Below are the code and all the weights of a small trained network. Each question names an input and a class and asks about switching units off, where a switched-off unit gives its printed mean instead of its output.

import numpy as np


def w(rows, s, z=0):
    codes = np.array(rows[::2]) - 128.0
    scale = np.full(codes.shape[1], s)
    scale[-1] = z or s
    return codes * scale


def norm(h):
    return h / np.sqrt((h * h).mean(-1, keepdims=True) + 1e-5)


def f(y):
    return y / 2 * (1 + np.tanh(0.7978845608 * (y + 0.044715 * y**3)))


def log_softmax(a):
    a = a - a.max(-1, keepdims=True)
    return a - np.log(np.exp(a).sum(-1, keepdims=True))


def net(x, mask):
    res = np.array(x, float).reshape(1, 3) / 4 @ E
    u = 0
    for l in range(2):
        y = f(norm(res) @ A[l][:, :-1].T + A[l][:, -1])
        res = res + np.where(mask[u : u + 11], y, B[l][:, -1]) @ B[l][:, :-1]
        u += 11
    return log_softmax(norm(res)[-1] @ U[:, :-1].T + U[:, -1])


A, B = {}, {}
E = w([
[125,120,191,44,153,204],'x0',
[133,107,141,66,183,33],'x1',
[67,104,53,146,251,149],'x2',
],0.011)
A[0] = w([
[112,161,94,114,212,112,158],'0.n1',
[120,107,69,202,117,82,22],'0.n2',
[105,178,102,199,142,62,102],'0.n3',
[119,111,120,87,180,12,68],'0.n4',
[140,121,146,78,187,50,50],'0.n5',
[137,148,141,103,27,54,88],'0.n6',
[97,128,56,191,252,160,3],'0.n7',
[131,123,122,197,109,197,40],'0.n8',
[105,112,123,220,137,60,69],'0.n9',
[84,123,156,35,197,214,33],'0.n10',
[113,126,89,237,126,236,42],'0.n11',
],0.013,0.003)
B[0] = w([
[89,89,155,123,165,90,221],'0.n1',
[217,136,94,108,126,164,191],'0.n2',
[202,110,103,82,147,147,202],'0.n3',
[42,178,118,64,103,102,254],'0.n4',
[55,180,101,100,82,160,221],'0.n5',
[117,80,150,217,146,100,246],'0.n6',
[134,94,203,253,101,115,253],'0.n7',
[74,160,122,81,134,93,164],'0.n8',
[209,128,94,108,143,148,198],'0.n9',
[253,123,84,105,129,133,235],'0.n10',
[34,177,115,56,101,86,197],'0.n11',
],0.027,0.0088)
A[1] = w([
[54,124,102,114,93,141,138],'1.n1',
[82,112,133,198,200,183,41],'1.n2',
[186,104,170,46,170,236,14],'1.n3',
[107,159,144,147,147,154,68],'1.n4',
[66,6,203,228,209,139,126],'1.n5',
[233,139,19,99,173,215,95],'1.n6',
[106,71,225,225,91,156,3],'1.n7',
[30,211,126,126,72,107,92],'1.n8',
[118,79,164,192,157,103,32],'1.n9',
[78,181,88,163,88,182,95],'1.n10',
[18,226,77,75,105,194,92],'1.n11',
],0.015,0.0037)
B[1] = w([
[89,163,88,129,182,160,187],'1.n1',
[142,53,106,121,58,111,140],'1.n2',
[210,124,52,158,125,124,164],'1.n3',
[150,101,119,121,132,78,121],'1.n4',
[102,83,169,199,4,179,254],'1.n5',
[248,194,94,168,164,166,230],'1.n6',
[106,33,148,201,82,145,220],'1.n7',
[99,147,131,17,183,121,245],'1.n8',
[83,144,152,198,117,155,194],'1.n9',
[146,85,147,68,138,87,149],'1.n10',
[11,96,184,70,188,71,233],'1.n11',
],0.022,0.012)
U = w([
[22,154,169,35,135,106,142],'0',
[90,79,203,207,49,153,183],'1',
[249,173,110,123,136,161,2],'2',
],0.014,0.00066)

Each question gives the input, the list of numbers given to net, and the class t.
The units are the neurons (one row each of A and B). Each row of codes is followed by its name. A weight is (code - 128) times the scale printed after its matrix; where a second scale follows, it is the last column's (A, B and U).
mask holds one flag per neuron, layer by layer. A switched-off neuron (its flag False) gives its mean, the last column of its row in B, instead of its output. The means were averaged over made-up inputs and are rounded, as every weight is.
A unit's drop is (log p(t) with every unit on - log p(t) with that unit switched off) / (log p(t) with every unit on - log p(t) with every unit switched off).
k most important neurons: the k neurons with the biggest drops, biggest first
top k neurons in layer l: the k neurons of layer l with the biggest drops, biggest first
drop of u: that unit's drop, to one decimal
input [-1,-6,-5], class 0: 2 most important neurons -> [0.n7 0.n11]
input [-7,7,-6], class 0: top neuron in layer 1 -> [1.n6]
input [3,6,7], class 1: 3 most important neurons -> [0.n7 0.n1 0.n11]
input [-6,-7,6], class 0: 2 most important neurons -> [0.n11 0.n10]
input [1,-4,4], class 0: 2 most important neurons -> [0.n11 0.n8]
input [8,5,7], class 2: 2 most important neurons -> [0.n10 0.n6]
input [-7,6,-4], class 2: top 2 neurons in layer 0 -> [0.n9 0.n3]
input [-8,8,-3], class 0: 3 most important neurons -> [0.n4 0.n5 0.n10]
input [7,-3,6], class 2: drop of 0.n6 -> 0.7
input [-8,2,-6], class 2: drop of 1.n11 -> 0.0
input [8,4,-1], class 2: drop of 0.n10 -> 0.5
input [5,2,7], class 1: drop of 0.n7 -> 5.9
